Below are the code and all the weights of a small trained network. Each question names an input and a class and asks about switching units off, where a switched-off unit gives its printed mean instead of its output.

import numpy as np


def w(rows, s, z=0):
    codes = np.array(rows[::2]) - 128.0
    scale = np.full(codes.shape[1], s)
    scale[-1] = z or s
    return codes * scale


def norm(h):
    return h / np.sqrt((h * h).mean(-1, keepdims=True) + 1e-5)


def f(y):
    return np.maximum(y, 0)


def log_softmax(a):
    a = a - a.max(-1, keepdims=True)
    return a - np.log(np.exp(a).sum(-1, keepdims=True))


def net(x, mask):
    res = np.array(x, float).reshape(1, 7) / 4 @ E
    u = 0
    for l in range(3):
        y = f(norm(res) @ A[l][:, :-1].T + A[l][:, -1])
        res = res + np.where(mask[u : u + 7], y, B[l][:, -1]) @ B[l][:, :-1]
        u += 7
    return log_softmax(norm(res)[-1] @ U[:, :-1].T + U[:, -1])


A, B = {}, {}
E = w([
[146,223,186,33,104,138,135,49],'x0',
[126,126,130,125,129,130,130,124],'x1',
[135,126,47,164,68,164,90,76],'x2',
[209,79,167,150,67,117,195,104],'x3',
[170,54,101,92,201,49,59,41],'x4',
[25,162,116,179,98,4,195,71],'x5',
[84,75,80,61,170,211,221,75],'x6',
],0.00036)
A[0] = w([
[134,135,70,169,67,166,93,70,4],'L0N1',
[70,220,76,115,238,175,50,164,83],'L0N2',
[253,90,162,211,84,103,220,74,87],'L0N3',
[102,146,182,134,69,90,66,112,138],'L0N4',
[23,216,67,165,191,127,61,130,108],'L0N5',
[187,126,140,204,98,128,212,68,112],'L0N6',
[247,75,159,153,124,156,209,122,113],'L0N7',
],0.0013,0.0011)
B[0] = w([
[153,151,1,144,37,195,85,66,149],'L0N1',
[124,35,181,93,32,95,136,122,245],'L0N2',
[39,109,129,48,100,127,48,174,240],'L0N3',
[182,141,102,133,122,147,167,144,208],'L0N4',
[154,54,182,64,41,135,110,148,254],'L0N5',
[87,119,118,67,102,136,61,154,216],'L0N6',
[47,133,121,84,129,116,65,155,229],'L0N7',
],0.0018,0.00073)
A[1] = w([
[111,3,104,242,135,124,148,187,151],'L1N1',
[41,159,116,118,140,222,170,132,145],'L1N2',
[96,87,97,94,210,132,119,44,44],'L1N3',
[204,127,121,100,182,185,117,168,1],'L1N4',
[57,162,82,168,85,22,192,92,105],'L1N5',
[119,118,239,91,235,76,193,208,211],'L1N6',
[225,134,71,90,109,221,74,179,149],'L1N7',
],0.0018,0.00051)
B[1] = w([
[132,236,101,39,165,158,82,124,232],'L1N1',
[182,124,133,156,120,91,172,176,203],'L1N2',
[171,142,144,164,97,108,167,195,195],'L1N3',
[62,108,180,184,145,119,114,80,164],'L1N4',
[120,66,211,162,209,251,57,123,220],'L1N5',
[112,123,19,178,40,176,80,55,234],'L1N6',
[42,124,155,182,153,109,146,85,252],'L1N7',
],0.0021,0.0014)
A[2] = w([
[197,215,178,99,115,131,177,45,65],'L2N1',
[222,73,101,131,197,30,105,71,62],'L2N2',
[140,176,159,195,82,107,3,168,221],'L2N3',
[100,64,90,90,187,87,84,80,171],'L2N4',
[81,70,72,60,150,222,204,117,253],'L2N5',
[98,151,221,78,86,129,131,43,183],'L2N6',
[171,85,133,86,136,155,75,60,167],'L2N7',
],0.0017,0.0008)
B[2] = w([
[124,169,22,121,228,120,43,209,144],'L2N1',
[111,198,167,160,67,224,220,215,152],'L2N2',
[188,88,117,84,183,76,242,50,254],'L2N3',
[128,189,162,131,59,187,174,175,207],'L2N4',
[218,151,169,135,144,6,108,76,235],'L2N5',
[112,80,55,141,194,147,71,212,210],'L2N6',
[67,170,122,177,95,142,184,176,202],'L2N7',
],0.0016,0.0021)
U = w([
[54,61,233,209,214,197,82,82,176],'0',
[89,55,159,15,46,80,74,188,139],'1',
[133,223,32,80,232,144,54,193,114],'2',
[144,214,168,189,53,183,238,212,93],'3',
[255,109,143,133,170,15,203,69,96],'4',
[116,122,108,130,114,128,122,106,244],'5',
[113,118,29,179,50,157,100,31,1],'6',
],0.0055,0.0016)

Each question gives the input, the list of numbers given to net, and the class t.
The units are the neurons (one row each of A and B). Each row of codes is followed by its name. A weight is (code - 128) times the scale printed after its matrix; where a second scale follows, it is the last column's (A, B and U).
mask holds one flag per neuron, layer by layer. A switched-off neuron (its flag False) gives its mean, the last column of its row in B, instead of its output. The means were averaged over made-up inputs and are rounded, as every weight is.
A unit's drop is (log p(t) with every unit on - log p(t) with that unit switched off) / (log p(t) with every unit on - log p(t) with every unit switched off).
The circuit of an input: a set's keep is (log p(t) with only the set's units on - log p(t) with every unit switched off) / (log p(t) with every unit on - log p(t) with every unit switched off). Starting from the 12 units with the biggest drops (on a tie, the unit counted first), units are removed one at a time, each time the one whose removal leaves the highest keep (on an exact tie, the one counted first), for as long as the keep stays at least 0.8.
circuit, biggest first: the units of the circuit, biggest drop first
unit that matters most: the unit with the biggest drop
k most important neurons: the k neurons with the biggest drops, biggest first
top k neurons in layer l: the k neurons of layer l with the biggest drops, biggest first
input [-4,-3,-2,5,-4,-7,8], class 4: circuit, biggest first : L2N5
input [-5,4,4,5,-1,3,5], class 1: 4 most important neurons : L0N3, L0N6, L2N3, L1N6
input [2,-4,-5,5,1,-8,5], class 0: circuit, biggest first : L1N4, L1N7
input [8,-4,0,2,-4,-2,4], class 2: circuit, biggest first : L2N1, L2N6
input [8,5,3,-8,-7,-3,-1], class 1: circuit, biggest first : L0N2, L0N5, L2N4
input [3,3,-6,-6,0,-8,-8], class 0: circuit, biggest first : L1N4, L1N7, L1N1
input [7,1,-5,0,-5,-2,-1], class 2: circuit, biggest first : L2N1, L2N6
input [-8,5,8,7,-4,4,3], class 2: circuit, biggest first : L1N1, L0N2
input [-5,5,-8,-2,-7,2,4], class 6: top 2 neurons in layer 1 : L1N6, L1N3
input [5,2,-5,-7,2,3,1], class 1: circuit, biggest first : L0N5, L0N2
input [-5,-3,-1,-5,-1,-4,-8], class 4: 2 most important neurons : L2N3, L1N5
input [4,3,-4,4,-4,3,7], class 4: top 2 neurons in layer 2 : L2N5, L2N4
input [2,-3,7,-1,1,7,8], class 4: circuit, biggest first : L2N5, L1N6
input [0,4,6,1,-7,-7,-7], class 0: unit that matters most : L1N7
input [8,-8,2,-3,1,6,-2], class 2: circuit, biggest first : L2N1, L2N6
input [5,-5,3,-7,6,7,6], class 0: top 4 neurons in layer 1 : L1N5, L1N1, L1N6, L1N2
input [-4,1,3,-6,-4,-3,-7], class 4: 3 most important neurons : L2N3, L0N3, L1N5
input [7,-7,7,7,-2,-1,7], class 1: top 3 neurons in layer 2 : L2N3, L2N6, L2N5
input [-4,6,2,5,-6,-6,6], class 0: circuit, biggest first : L1N7, L1N4
input [-1,2,-7,-2,0,3,-7], class 4: circuit, biggest first : L2N3
input [2,5,-7,-3,5,4,5], class 6: top 2 neurons in layer 1 : L1N6, L1N2
input [6,7,4,-8,0,7,2], class 1: 3 most important neurons : L0N5, L0N2, L1N7
input [-5,2,-3,-8,8,-2,2], class 1: circuit, biggest first : L0N2, L0N5
input [3,5,-4,0,8,-6,-7], class 3: 2 most important neurons : L2N2, L1N5
input [-6,5,-4,3,-7,6,8], class 4: 3 most important neurons : L2N5, L1N2, L2N4
input [2,-6,-3,-5,6,4,6], class 3: 2 most important neurons : L2N4, L1N3
